Below is a small trained network, with its code and all its weights. Each question gives an input and a target symbol and asks what happens when units are switched off, that is, made to give their printed mean instead of their output.

import numpy as np


def w(rows, s, z=0):
    codes = np.array(rows[::2]) - 128.0
    scale = np.full(codes.shape[1], s)
    scale[-1] = z or s
    return codes * scale


def f(y):
    return np.maximum(y, 0)


def softmax(a):
    e = np.exp(a - a.max(-1, keepdims=True))
    return e / e.sum(-1, keepdims=True)


def log_softmax(a):
    a = a - a.max(-1, keepdims=True)
    return a - np.log(np.exp(a).sum(-1, keepdims=True))


def net(x, mask):
    ids = ['ΞΠΣαβημψ'.index(c) for c in x.split()]
    T = len(ids)
    res = E[ids] + P[:T]
    q, k, v = (res @ M[0].T for M in (Q, K, V))
    z = softmax(np.where(np.tri(T) > 0, q @ k.T / 2**0.5, -1e9)) @ v
    res = res + np.where(mask[0], z, O[0][:, -1]) @ O[0][:, :-1]
    y = f(res @ A[0][:, :-1].T + A[0][:, -1])
    res = res + np.where(mask[1:13], y, B[0][:, -1]) @ B[0][:, :-1]
    return log_softmax(res[-1] @ U[:, :-1].T + U[:, -1])


Q, K, V, O, A, B = {}, {}, {}, {}, {}, {}
E = w([
[81,103,119],'Ξ',
[167,90,183],'Π',
[176,88,183],'Σ',
[88,119,131],'α',
[122,247,244],'β',
[139,2,113],'η',
[110,90,58],'μ',
[242,54,182],'ψ',
],0.015)
P = w([
[107,36,254],'0',
[80,27,176],'1',
[87,41,142],'2',
[82,50,125],'3',
[92,75,130],'4',
[108,106,129],'5',
[117,124,131],'6',
[115,126,124],'7',
[122,143,130],'8',
[132,154,133],'9',
[130,133,112],'10',
[169,138,108],'11',
[134,158,122],'12',
],0.0071)
Q[0] = w([
[140,254,87],'head 1',
[165,245,158],'head 1',
],0.01)
K[0] = w([
[4,206,190],'head 1',
[22,92,213],'head 1',
],0.0042)
V[0] = w([
[77,231,131],'head 1',
[253,152,219],'head 1',
],0.0063)
O[0] = w([
[9,97,73,5],'head 1',
[137,217,138,252],'head 1',
],0.011,0.003)
A[0] = w([
[166,183,192,210],'neuron 1',
[124,142,140,161],'neuron 2',
[210,124,144,145],'neuron 3',
[1,89,131,175],'neuron 4',
[177,80,164,190],'neuron 5',
[158,48,36,205],'neuron 6',
[199,123,144,114],'neuron 7',
[46,63,150,123],'neuron 8',
[28,86,29,253],'neuron 9',
[86,213,62,107],'neuron 10',
[149,176,123,177],'neuron 11',
[155,184,53,253],'neuron 12',
],0.0094,0.0062)
B[0] = w([
[95,140,132,252],'neuron 1',
[148,152,106,156],'neuron 2',
[58,169,93,201],'neuron 3',
[202,172,47,161],'neuron 4',
[59,172,110,214],'neuron 5',
[86,21,170,178],'neuron 6',
[74,185,162,183],'neuron 7',
[211,198,70,142],'neuron 8',
[253,105,165,166],'neuron 9',
[115,86,93,152],'neuron 10',
[67,113,111,176],'neuron 11',
[1,36,16,173],'neuron 12',
],0.0077,0.011)
U = w([
[154,126,156,45],'Ξ',
[143,131,148,13],'Π',
[138,133,135,2],'Σ',
[138,176,114,215],'α',
[172,165,65,145],'β',
[116,119,253,227],'η',
[129,76,111,204],'μ',
[68,137,67,87],'ψ',
],0.014,0.0055)

Each question gives the input, a string of symbols that net reads in full, and the target symbol t.
The units are the heads (2 rows each of Q, K, V and O) and the neurons (one row each of A and B). Each row of codes is followed by its name. A weight is (code - 128) times the scale printed after its matrix; where a second scale follows, it is the last column's (O, A, B and U).
mask holds one flag per unit, heads first, then neurons. A switched-off unit (its flag False) gives its mean, the last column of its rows in O or B, instead of its output. The means were averaged over made-up inputs and are rounded, as every weight is.
A unit's drop is (log p(t) with every unit on - log p(t) with that unit switched off) / (log p(t) with every unit on - log p(t) with every unit switched off).
The circuit of an input: a set's keep is (log p(t) with only the set's units on - log p(t) with every unit switched off) / (log p(t) with every unit on - log p(t) with every unit switched off). Starting from the 12 units with the biggest drops (on a tie, the unit counted first), units are removed one at a time, each time the one whose removal leaves the highest keep (on an exact tie, the one counted first), for as long as the keep stays at least 0.8.
units of the circuit, in order: the units of the circuit, biggest drop first
k most important neurons: the k neurons with the biggest drops, biggest first
drop of u: that unit's drop, to one decimal
input β α η ψ η β ψ, target α: units of the circuit, in order	[head 1; neuron 3; neuron 5]
input Π β η α, target η: units of the circuit, in order	[head 1; neuron 12]
input η α μ Ξ, target μ: 2 most important neurons	[neuron 6; neuron 7]
input Σ Ξ Π Σ η η, target η: units of the circuit, in order	[head 1; neuron 12; neuron 6]
input ψ Π Π β η β η β ψ μ α ψ, target ψ: units of the circuit, in order	[neuron 3; neuron 5; neuron 9]
input α μ Σ ψ β Π η Ξ β Σ η, target η: 2 most important neurons	[neuron 6; neuron 4]
input Σ ψ β Ξ β α ψ, target α: units of the circuit, in order	[head 1; neuron 3]
input Π η η α Ξ, target η: 2 most important neurons	[neuron 12; neuron 4]
input μ μ α, target μ: most important neuron	[neuron 6]
input Π β α η ψ ψ β Π Ξ μ μ μ, target μ: 2 most important neurons	[neuron 6; neuron 9]
input β β β α, target β: 2 most important neurons	[neuron 4; neuron 8]
input ψ ψ Ξ Π β Ξ β β Σ μ ψ, target ψ: 4 most important neurons	[neuron 3; neuron 5; neuron 9; neuron 12]
input β η Ξ, target η: drop of neuron 8	-0.1
input μ μ Ξ β μ, target μ: drop of neuron 6	0.3
input α μ α μ μ β α, target μ: drop of head 1	0.4
input β α η β η μ Ξ, target μ: most important neuron	[neuron 7]
